Each row has two labels, one from each of two sets.
[  0.4   0.9   1.2  10.7  20.5   4.0 -21.5   7.8  21.2   0.5 -11.4  21.9
  -1.2  -8.0   9.6  -9.9  -0.3 -11.8   2.1 -15.9   4.2  -6.2 -12.1   2.8
  -5.3  -4.1   5.1  -3.0   3.4  -2.0   4.6  -3.7  11.3  -0.1   5.0   6.7
   5.4  12.5  -4.7 -11.3  16.0   9.8  -0.8   6.6   0.3  12.9  -5.7  -7.7
   0.8  22.7  18.8  14.2  19.1   7.0  42.6] : Daf + zutor
[ 10.1  15.5  -1.6  26.7  17.2  -3.5 -13.3 -21.1  14.1  -0.6  -3.9  39.7
  -1.0   8.3 -12.1 -10.3   7.6 -17.1  -0.5 -20.0  10.4  -7.6 -19.5   9.0
 -20.0  -0.1  -4.9 -11.1  -1.2   6.8  11.8  11.6  -0.8  -8.7  15.7 -10.3
  -5.5 -15.6   8.3 -11.2  -6.0  -3.6  -2.0   1.7   1.2   6.1   5.6  10.8
  -3.7  14.8   6.4   7.7  23.8   5.0  36.8] : rifo + zutor
[  1.5 -15.1   7.6  16.3  20.7  -4.6 -22.0  20.2  35.6   2.2  -3.8 -22.1
  -5.4  -9.2  10.4 -12.5  -6.5 -18.4   7.3 -23.9   2.7  -4.5  -7.7   4.8
   4.7  -3.1 -11.2  -8.7   3.1 -16.5  15.0  -6.2  12.0   1.2  24.0  -4.6
  12.8  12.9  -0.3 -19.6   4.0  13.5 -13.4  21.7  10.0  15.0  -4.5  11.0
  -4.7 -11.9  15.3   3.2  27.6   8.1  51.1] : Daf + zutor
[  5.6 -13.8  -2.4  31.2  23.2  -6.2  -9.2 -18.5  12.4  17.9  -3.8  68.3
  -4.6   7.0 -18.5  -2.6   2.4 -12.2 -12.4 -17.4  18.9 -18.3  -5.6  -0.6
   1.9   1.4  -0.9   0.4   2.3   8.6   4.3  -0.5   6.2   0.8  15.8 -14.1
  -2.6 -12.7 -29.4  15.5  -6.1  -8.6   3.9   0.3  -7.6   9.0 -11.9 -19.9
 -10.3  19.5  -5.5   4.5   5.9   0.1   5.7] : neza + veke
[  7.9   4.5  -0.5  25.1  23.2 -11.9 -12.9 -25.2  19.4   7.9  -6.8  73.8
  -5.4   8.2 -13.7  -9.9   5.6 -17.5  -9.2 -24.2  16.1 -16.3 -15.7  -3.4
 -11.4  -2.5  -4.3  -6.5   5.2   7.0   4.6  -3.0   6.4  -3.4  15.7  -6.5
  -3.4 -10.3  -9.1  -3.6   2.7  -3.7  -3.3   0.0   1.5   4.5  10.1  -6.3
  -4.4  25.5   3.0   7.8  25.1   7.1  30.1] : neza + zutor
[ 11.6  45.9 -15.2   9.6  -5.3   2.4   0.8 -23.8   2.3  -4.3 -17.7  69.4
   8.1  10.8 -10.0  14.9  16.4   6.5  -1.6 -15.1   3.8   0.4 -16.6  11.5
  -8.8  -8.1  13.3  -3.4  -3.1  15.0   3.3  12.7 -14.1 -11.0 -13.9  12.5
 -11.3  -5.8   8.4   1.7 -12.6  -0.9   4.2 -15.6 -17.5  11.5   1.9 -38.2
   4.8  73.8  13.2  29.6   0.7   2.1  29.6] : neza + zutor
[ 13.7 -13.1  -2.4  33.3  35.8 -12.8 -23.8 -20.1  33.2   4.1 -13.9  73.8
  -9.4  14.1 -25.5 -17.7   7.3 -12.6 -10.8 -33.4  38.4 -19.2  -7.0   9.6
 -12.2  14.9  -1.6  -5.8   8.3   9.1   4.6  -4.6   1.0   2.1  26.9 -11.3
  -0.9  -0.2 -15.8  -0.5  -3.5   7.8   2.3   2.6   4.1  22.7   6.5 -17.7
  -7.3  -5.7   1.8   8.0  26.8   6.0  30.3] : neza + zutor
[ 10.0  59.6 -17.7  16.0 -11.5   1.8   6.0 -34.7  15.1  -2.2 -15.3  65.6
  -1.4  22.4  -9.7  13.1   7.7  -6.7   4.5 -32.8  -0.7  -2.2 -18.5  15.4
 -16.9  -3.0  -3.9  -1.3  -4.1  21.8  22.2  21.0 -25.6 -16.3   7.9 -10.6
  -9.7 -23.5  27.9 -22.1 -23.1 -10.1  -3.0   0.4  -6.5  10.1  14.5  -5.1
   6.5  63.7  15.9  23.3  14.0   4.6  38.5] : rifo + zutor
[ 11.5   8.7  -5.8  29.6  19.8  -5.0 -18.0 -16.0  18.4   1.6 -17.7  64.0
  -0.3  11.6 -19.6  -3.2  16.7  -2.9  -2.3 -20.2  17.9  -9.5  -9.4  13.3
  -8.9  -5.2   8.4  -6.1   4.5   4.4   6.3   4.8  -3.2  -2.0   6.6   4.3
  -0.4   2.1   6.6  -3.1  -5.3   6.3   2.6  -5.3  -5.3  25.9   4.8 -24.5
  -5.3  25.2  12.5  12.8   9.9   2.9  45.3] : neza + zutor
[  8.7 -16.1  -5.0  38.3  38.8 -15.7 -11.4 -29.3  31.7  14.2  -6.1  73.8
  -5.9  12.4 -22.2 -20.1  -4.5 -30.3 -11.4 -37.8  21.3 -28.7 -11.1   4.0
  -9.9   1.4 -12.9  -3.6   2.4   6.0   9.0  -4.5   5.7  -1.6  39.5 -26.9
  -0.9 -20.1 -33.1   2.7   3.9 -11.8  -5.5  12.1  -5.9  15.5   5.2   3.0
 -11.7  -6.9  -4.0  -1.5  33.7   9.0  20.7] : neza + veke
[  7.3  38.3  -9.5   7.0  -0.5 -14.6  -2.0 -36.6  26.7  -6.9  -1.7  70.4
  -4.9  14.0  -0.3  -7.1  -2.7 -20.5   0.9 -32.8   5.4  -8.1 -24.8  15.0
 -17.0  -0.7 -14.9  -4.8   0.2   4.3  16.5   6.8 -16.7 -24.5  27.2 -21.4
  -7.9 -21.6  22.8 -20.7  -2.2  -8.9 -11.4  14.8   8.5   7.0  25.8  12.0
   2.4  25.2  10.0  -1.9  42.5  12.1  36.9] : neza + zutor
[  7.6  -8.3  -0.5  24.8  32.2  -4.5 -24.5  -1.9  22.7   1.9 -10.0  43.3
  -5.0  12.2 -10.4 -19.2   4.4  -9.5  -3.7 -22.3  14.4  -7.0 -12.8   7.4
  -8.4  -2.0  -0.5  -4.2  -0.4   3.2   4.4  -3.8   7.8   2.3  17.5  -1.0
  -1.6   1.5   1.7  -7.7   3.5   3.6  -0.9  -0.3   2.4  14.8  10.8  -1.6
  -4.6  -6.0   6.2   5.2  26.2   4.0  35.4] : rifo + zutor
[ -2.5  38.7 -11.0  18.7 -10.5  19.4  -8.6 -21.3  10.7   1.8   2.4 -28.3
   3.7   2.4  13.6  -0.9   3.5 -16.0   3.3 -15.3 -14.8  15.4 -18.7   4.6
   6.4  -8.5 -11.9  -2.5  -8.6  -0.3  23.8  25.4  -3.6 -16.4   6.5 -16.8
 -16.1 -24.7  15.5 -27.9 -54.1  -7.4 -14.7  12.6   1.7 -10.5 -12.4  27.1
   8.5  45.8   8.8  10.1  -1.7  -5.1  35.1] : Daf + veke
[ -6.1  -4.7   5.8  32.4  18.4   6.4 -12.4  14.6  37.4  17.3  -0.9 -52.1
   3.0 -28.3  25.1  -3.5  -6.9 -27.6  -0.1 -13.7  -7.8  -0.7 -11.8  -4.1
  20.8  -7.5  -3.2  -4.0   1.4 -22.1  18.5   1.4  27.0  -5.0   5.2  -6.3
   4.7   1.4 -21.8 -26.2 -13.7   7.8 -17.2  19.9   5.0  -6.3 -36.1  17.6
   1.9  38.5  16.5  19.1   8.4  -0.8  41.3] : Daf + veke
[  5.9   3.4   3.2  17.1  35.3   5.6 -19.0 -31.8   2.4  -3.8  -8.1  73.8
  -1.6   7.5 -12.1 -24.9  13.3 -15.0  -7.6 -20.1  25.8 -14.1 -24.7  -1.1
 -17.6  -0.9  21.2  -5.0   1.2  18.8  -2.1  -7.7   7.1   5.3  18.5   2.8
   1.8   1.3 -13.2   1.0   4.2  -5.2   6.8  -2.8   3.6   9.3   4.4 -25.9
  -7.4   9.4   1.1   7.6  31.1   7.6  16.6] : sezar + zutor
[ 16.4   0.4   0.8  14.4  17.2 -17.9 -12.0 -17.7  16.7   5.6   0.1  34.8
   0.5   7.8 -19.9  -4.7  13.5  -7.8 -12.8 -14.4  19.9  -5.3  -9.6  12.5
   5.0  -3.1  -6.5  -7.8   4.8   0.6   3.5   3.8   5.9  -8.6  15.4 -16.7
  -0.1 -12.1  -9.2  -3.8  -3.9  -1.9  -2.5  -3.9   0.5  12.0  -3.2  -2.5
  -7.6  27.7   1.2  -7.6   9.7  -0.4  30.6] : neza + zutor
[  7.0  -1.2   0.0  23.5  33.3 -17.2  -9.5 -26.6  30.0   4.4  -7.3  73.8
  -7.7  11.6 -13.6 -18.8   3.1 -26.6  -6.7 -33.4  24.9 -24.4 -16.9  10.9
 -12.7   2.1  -6.4  -8.0   2.9   2.7   2.1  -3.0   0.3  -4.3  32.2 -19.5
   5.9 -14.5 -14.4  -6.9  17.8  -5.2  -6.3   7.7   9.3  13.6  11.5   1.8
  -6.5   1.6   5.6   1.9  43.9  12.7  27.0] : neza + zutor
[  8.0  -2.0 -10.5  15.8  19.1  -6.1 -16.4 -11.4  15.1   4.3 -14.7  73.8
  -5.5  14.0 -15.1  -3.1  -6.9  -2.5  -7.0 -34.4  10.1 -18.7  -1.9   4.5
 -20.1   0.4   6.5  -6.1   0.9  15.3   3.3  -6.5   5.2  -0.1   2.7   0.2
  -5.7   1.9  -4.3   1.9  13.6   6.7  10.5   3.1 -12.1  16.8  18.6 -21.0
  -3.7  10.3   3.0   9.9  13.1   5.1  18.6] : neza + zutor
[  6.3  24.3  -3.2  32.9  18.8   8.5 -23.4 -48.6  18.0   7.5  -2.2  73.8
  -3.5  17.4  -4.0 -17.8   8.6 -33.7  -9.4 -32.8   9.8  -6.8 -29.8   2.0
  -9.9  -8.3  -6.2  -7.8  -4.1  10.4  21.5  12.9  -1.5 -10.0  32.6 -31.9
 -14.4 -33.6 -19.1 -14.3 -40.2 -17.8 -12.3  14.6   7.7  -1.4 -14.8   6.6
  -3.2  46.2  -2.1   6.7  24.7   3.1  33.8] : rifo + veke
[  8.4   6.4 -14.5  23.2  25.2 -11.5 -19.3 -21.4  30.2   2.2 -15.0  73.8
  -7.6  16.5 -11.0  -8.9  -5.7 -10.1 -10.6 -41.4  11.6 -19.1  -9.1  10.8
 -16.1   0.2  -3.6  -6.7   2.8  13.0  11.3  -5.9  -4.9  -2.2  19.7  -4.8
  -1.8   1.1  -2.2  -3.6  10.8  -2.3   9.3   8.3  -1.0  19.3  30.5 -17.8
  -3.7   8.0  10.5  13.1  39.6  10.4  26.8] : neza + zutor
[  5.8 -14.6  -6.6 -13.7   9.4  -4.9 -20.8  41.4  26.8   7.2 -19.2   7.8
   1.5  -5.6  10.2  16.7  -5.7  12.4   1.9 -15.3   2.5  -4.9  11.1   8.9
  15.2  -6.1  -5.0 -11.0   1.6   1.3   2.1  -7.4  23.3   0.3 -10.2  18.1
  19.5  24.3 -22.9  10.9  30.9  13.7  15.8   9.2  -8.8  17.7 -18.1 -13.2
  -2.7  42.3  12.8   1.8  -8.8   3.5  36.0] : Daf + zutor
[ -6.1 -21.3   5.9  16.3  25.2 -10.4 -11.6   7.6  28.3   8.9  -7.7  17.5
  -3.6 -12.6  18.5  -6.4 -15.3 -17.9  11.4 -14.5  11.7 -14.2   2.0  -5.4
  23.0  -3.3   6.4  -4.7   7.9 -16.0   9.2 -17.7  13.8   4.1  12.9  -1.9
  10.5  23.0 -26.3  -8.0   5.5   9.2 -10.0  15.1   3.5   3.3 -11.0 -13.2
  -3.9   9.2   3.9  10.8  18.1   7.1  15.3] : Daf + zutor
[  6.3  15.5  -8.5  41.0  15.6 -23.9   6.5 -38.3  23.1   5.5 -11.6  73.8
  -6.7  11.4 -20.0  -0.5   9.0 -10.1  -7.4 -25.9  17.8 -21.6 -11.8   7.2
  -2.4   0.2   0.7  -0.5   3.5   9.6  11.3  -0.6 -18.9  -3.7  20.2 -11.9
  -2.5  -7.7   3.0  -4.3 -16.0  -6.4 -10.5  -2.3  -4.0  18.1  20.3 -14.9
  -3.6  24.6   4.2  16.1  24.5  10.9  18.1] : neza + zutor
